Rows and roughly how far along a hidden order each lies, from 0 to 20:
14 -36 -17 7 -16 -11 -1 11 15 11 0 16 -41 21 -23 -1 -28 0 9 -22 -27 -12 14 -12 -9 -36 0 20 -1 13 -2 -2 33 5 19 49 6 -37 10 4 -7 8 51 -25 -27 4 5 -39 -22 -7 3 3 -5 -5 19 -19 -42 10 -5 1 19 -24 -15 -21 -23 33 -19 -5 3 -2 -2 -3 11 21 12 -9 23 21 -23 -19 12 2 : 0
-23 30 8 -26 11 7 -15 1 -1 1 11 -4 22 -15 12 -1 6 -11 -3 2 15 12 0 -1 11 23 -7 -14 -4 -50 -21 11 7 -4 -8 -44 10 20 -9 1 -2 -18 -33 16 26 11 -6 -7 5 15 4 3 -3 9 -9 10 25 -7 7 14 -20 21 4 5 25 0 16 13 8 8 2 15 -9 -13 -8 -4 -24 -30 5 24 -5 -10 : 8
-7 50 -2 -2 4 7 -4 7 22 8 2 9 3 -8 -17 -15 -3 -9 -6 24 -5 10 9 -21 -7 -5 -14 -5 -8 1 -26 7 19 -4 1 -9 19 14 -7 -12 -1 -7 24 -8 -7 4 -6 -15 1 17 -4 6 -2 -1 1 6 -2 -7 3 15 1 3 -3 -6 10 24 -6 -1 5 3 2 -6 -5 -3 -8 -12 0 -10 -13 4 -4 -3 : 5
-5 -16 -11 -15 -9 -9 -6 -1 -9 -5 4 -7 -1 0 -3 2 2 -2 7 -18 8 1 -4 1 -10 8 6 -1 -1 2 8 -2 3 6 0 -24 -6 -8 -2 14 -1 6 -21 13 4 3 -3 -7 9 -9 -2 -5 1 2 4 -2 2 -7 4 5 -7 -11 -1 3 10 -4 5 4 4 -1 0 5 -1 1 0 -3 4 2 7 13 -2 1 : 14
-11 63 2 -1 9 12 -5 10 32 13 3 12 6 -12 -17 -16 -10 -13 -6 23 -9 11 14 -24 2 -7 -20 -5 -12 -28 -37 12 27 -8 0 -4 28 17 -9 -18 -2 -15 33 -14 -7 5 -8 -20 -1 26 -3 9 -2 0 2 9 -1 -4 2 18 2 7 -5 -10 13 33 -8 0 7 1 3 -6 -2 -5 -10 -18 -2 -18 -18 4 -5 -7 : 0
16 -63 -25 -3 -17 -16 4 -1 -24 -7 -4 2 -26 16 -12 10 -12 6 16 -26 -2 -17 -3 16 -18 -2 19 8 8 27 39 -10 1 12 11 8 -15 -34 12 12 -1 15 -22 12 -19 -2 4 -10 -11 -36 0 -9 2 -4 12 -14 -25 -4 3 -7 5 -29 -4 -1 -8 -6 -8 -5 3 -3 -4 6 1 16 10 3 11 28 5 -3 9 6 : 17
-10 9 -7 -20 0 2 -9 3 -2 1 7 -1 8 -7 -5 -3 1 -7 5 0 7 7 2 -3 0 13 -3 -8 -3 -26 -5 6 15 1 1 -31 8 6 -5 2 -2 -10 -21 12 6 6 -5 -16 0 2 0 1 -4 4 1 3 4 -9 6 12 -12 5 0 -3 15 9 5 5 7 5 -1 14 -7 -3 -4 -6 -8 -13 2 19 -1 -5 : 9
-21 2 1 -34 10 6 -14 2 -11 -1 14 -4 21 -13 11 6 -1 -11 7 -17 16 7 1 11 21 27 -2 -15 -2 -63 -9 12 13 -2 -2 -47 10 12 -5 2 -4 -22 -53 20 27 12 -7 -16 -7 7 7 2 -6 11 -3 8 18 -7 8 15 -24 18 2 0 28 3 15 15 11 10 0 27 -8 -9 -5 -6 -28 -29 7 30 0 -13 : 7
8 -28 -17 3 -9 -9 5 4 2 1 -4 7 -24 7 -19 3 -18 0 11 -22 -11 -10 4 2 -13 -14 5 7 1 19 15 -4 10 5 10 20 0 -21 7 2 -1 10 10 -5 -21 -1 -2 -17 -10 -13 -1 -3 2 -4 13 -8 -25 -2 4 1 13 -24 -9 -7 -6 12 -15 -1 6 -2 0 -8 6 12 5 -8 15 17 -9 -6 4 2 : 10
-7 -19 -7 -11 -13 -14 -3 -7 -15 -12 1 -19 7 -1 5 3 18 5 3 -16 15 6 -11 0 -16 12 10 -2 1 25 17 -6 -17 10 -7 -34 -20 0 -4 23 2 19 -28 18 12 -3 -3 15 23 -8 -7 -10 3 2 0 1 14 -8 3 3 -9 -10 4 11 7 -21 11 5 -4 -2 4 1 0 -4 0 4 9 8 16 9 -8 4 : 20

Part 2:
-14 -3 -9 19 -25 0 -5 3 4 2 0 1 2 6 3 4 3 3 0 1 27 2 2 -3 -10 -5 12 -5 -7 4 : 5
2 11 0 18 -24 -2 -2 -1 -1 3 0 7 -9 12 -19 9 -31 -15 -10 11 16 3 -3 -6 -8 2 18 -4 -14 0 : 10
22 7 -2 -8 11 -1 5 -4 4 -5 0 -4 28 2 -3 -8 1 -3 12 6 -1 -9 -4 -2 2 7 14 -8 7 0 : 1
1 3 0 -6 -1 0 1 0 -18 -37 0 0 -2 -1 0 1 -2 3 2 1 4 21 -24 0 11 -4 2 -4 -11 0 : 17
-3 -6 -4 -4 -6 0 -4 5 22 24 0 -3 35 -6 -11 3 -39 1 5 -1 32 -20 13 -2 -3 -6 11 10 -5 1 : 0
25 -9 -5 -17 40 4 0 -5 -9 6 -3 1 18 -6 2 -5 -13 -4 10 -2 23 -5 -4 -2 12 -1 27 -31 13 5 : 0
-11 1 -4 7 -13 0 1 2 13 25 -1 0 5 -2 -17 2 -42 -4 1 -1 32 1 17 -6 -11 0 -1 -1 -1 3 : 3
-15 8 5 -5 -17 0 4 -1 -1 -2 0 2 -6 12 -19 6 -34 -10 1 0 -1 1 18 -2 -4 6 24 -10 -8 1 : 8
-10 8 5 8 13 -3 11 -4 -12 -3 -1 9 -3 13 -4 -1 -7 -14 -8 0 -2 13 3 -5 4 15 15 -6 -12 -2 : 17
-4 -9 -4 6 -10 3 -5 -2 4 23 -2 -4 0 2 1 11 2 1 -1 23 4 -5 2 2 -2 -15 -12 -13 -9 0 : 1
-10 17 3 -1 20 -1 9 -5 -10 24 -1 7 1 7 -6 -6 -57 -11 -3 0 32 8 -6 -13 5 4 20 -12 15 -1 : 5
15 -11 2 -6 33 0 9 -2 -8 -20 0 2 -2 -14 15 0 31 14 -1 -12 -19 12 -25 5 2 5 8 -2 20 -1 : 12
-5 -5 -5 10 -15 0 -17 3 8 2 -1 -4 20 -2 6 12 3 3 1 5 1 -24 5 -2 -4 -18 -14 -2 -16 5 : 1
6 9 5 -9 -2 -4 14 -3 -6 -15 1 8 -27 3 -4 -5 13 -12 -8 -11 -1 23 -5 -3 2 20 5 -7 -12 -1 : 20
-10 5 0 13 -8 -1 0 2 -6 4 1 -2 -16 -2 4 4 11 -6 -1 -2 -1 -1 3 4 -4 2 -7 7 -8 -2 : 20
-1 1 -1 0 -3 0 6 3 -11 -9 0 7 -2 15 -8 5 -2 0 -13 -8 6 12 -3 1 -10 4 -7 9 -2 -4 : 18
4 4 8 -2 9 -1 11 -1 -3 -18 0 0 -14 0 0 -8 -2 1 -3 -1 -1 16 -15 2 2 11 2 3 2 -3 : 19
-24 4 -7 7 -35 0 -12 3 7 27 0 0 2 1 -16 4 1 -10 -8 15 27 -7 26 -4 -10 -6 -11 4 -15 1 : 6
-1 -3 0 3 -1 0 0 1 13 31 0 0 0 -1 -5 7 -39 0 0 19 32 -15 -4 0 1 1 -3 -1 1 3 : 2
24 -16 1 -1 31 0 0 0 5 2 0 -9 -3 -15 0 -8 -1 -2 0 3 -4 -4 -19 5 1 -4 1 1 24 1 : 8
-18 6 2 13 10 -3 -1 -1 0 17 -1 4 -9 13 -21 6 0 -15 1 14 18 -3 19 -7 -8 7 14 -4 10 0 : 8
26 -9 4 -9 16 2 7 -5 3 -6 -1 -4 -5 -13 -5 -11 5 -3 14 0 -1 -5 -12 -4 4 10 19 -4 13 2 : 1
18 6 1 -25 3 0 5 0 1 -3 0 0 13 1 -2 0 -2 15 -1 -4 -11 3 1 1 0 -3 3 10 33 0 : 8
-6 -9 -15 11 -15 1 -8 1 9 28 1 -4 13 -2 2 15 5 4 -3 21 28 -8 25 0 -6 -13 -15 -9 -25 4 : 2
-6 16 -4 24 -37 0 -5 1 -4 -1 1 5 -19 9 -1 6 1 2 -8 1 -11 -3 3 -1 -8 -1 -9 0 -31 -2 : 17
22 -17 -2 -24 1 -2 3 -2 1 -1 0 -7 14 -14 16 -1 -2 18 11 -8 -7 2 -21 -1 10 -5 -10 -1 1 0 : 8
-2 -5 9 5 -6 -5 7 2 -17 3 0 7 -31 14 1 3 16 3 -13 -18 -29 22 6 2 -4 -5 -9 5 -6 -6 : 20
-1 -6 0 -7 3 1 2 0 0 -3 0 1 27 -8 0 4 -50 5 1 13 33 -2 -1 0 1 -8 -2 11 -1 1 : 1
-22 2 2 -2 5 0 0 0 -1 -1 0 8 -15 15 -19 -2 0 -19 0 2 -4 0 19 0 2 8 18 -2 -21 0 : 11
3 -14 -10 -6 0 0 -7 5 21 11 0 -9 30 -13 3 4 3 3 5 -2 25 -26 5 2 -3 -7 3 12 22 1 : 0
5 -6 2 -2 4 1 -6 2 -6 -24 1 -5 5 -2 6 -6 5 10 2 -19 0 10 -19 9 -4 -3 -35 15 -7 -2 : 17
-2 -10 1 9 -6 1 22 3 6 -20 2 -4 -4 -3 6 5 2 3 1 1 -4 5 -13 7 -3 -3 -11 9 -13 -3 : 18
-20 7 -6 24 -7 0 -10 3 8 0 0 4 -3 -4 -11 7 4 -12 -8 -1 1 -12 3 -2 -2 -6 9 5 -8 0 : 8
-19 47 10 10 -11 -1 23 -7 -13 -10 1 6 -5 4 -19 -11 -2 -7 2 1 -4 29 7 -9 -3 32 24 -4 20 -1 : 18
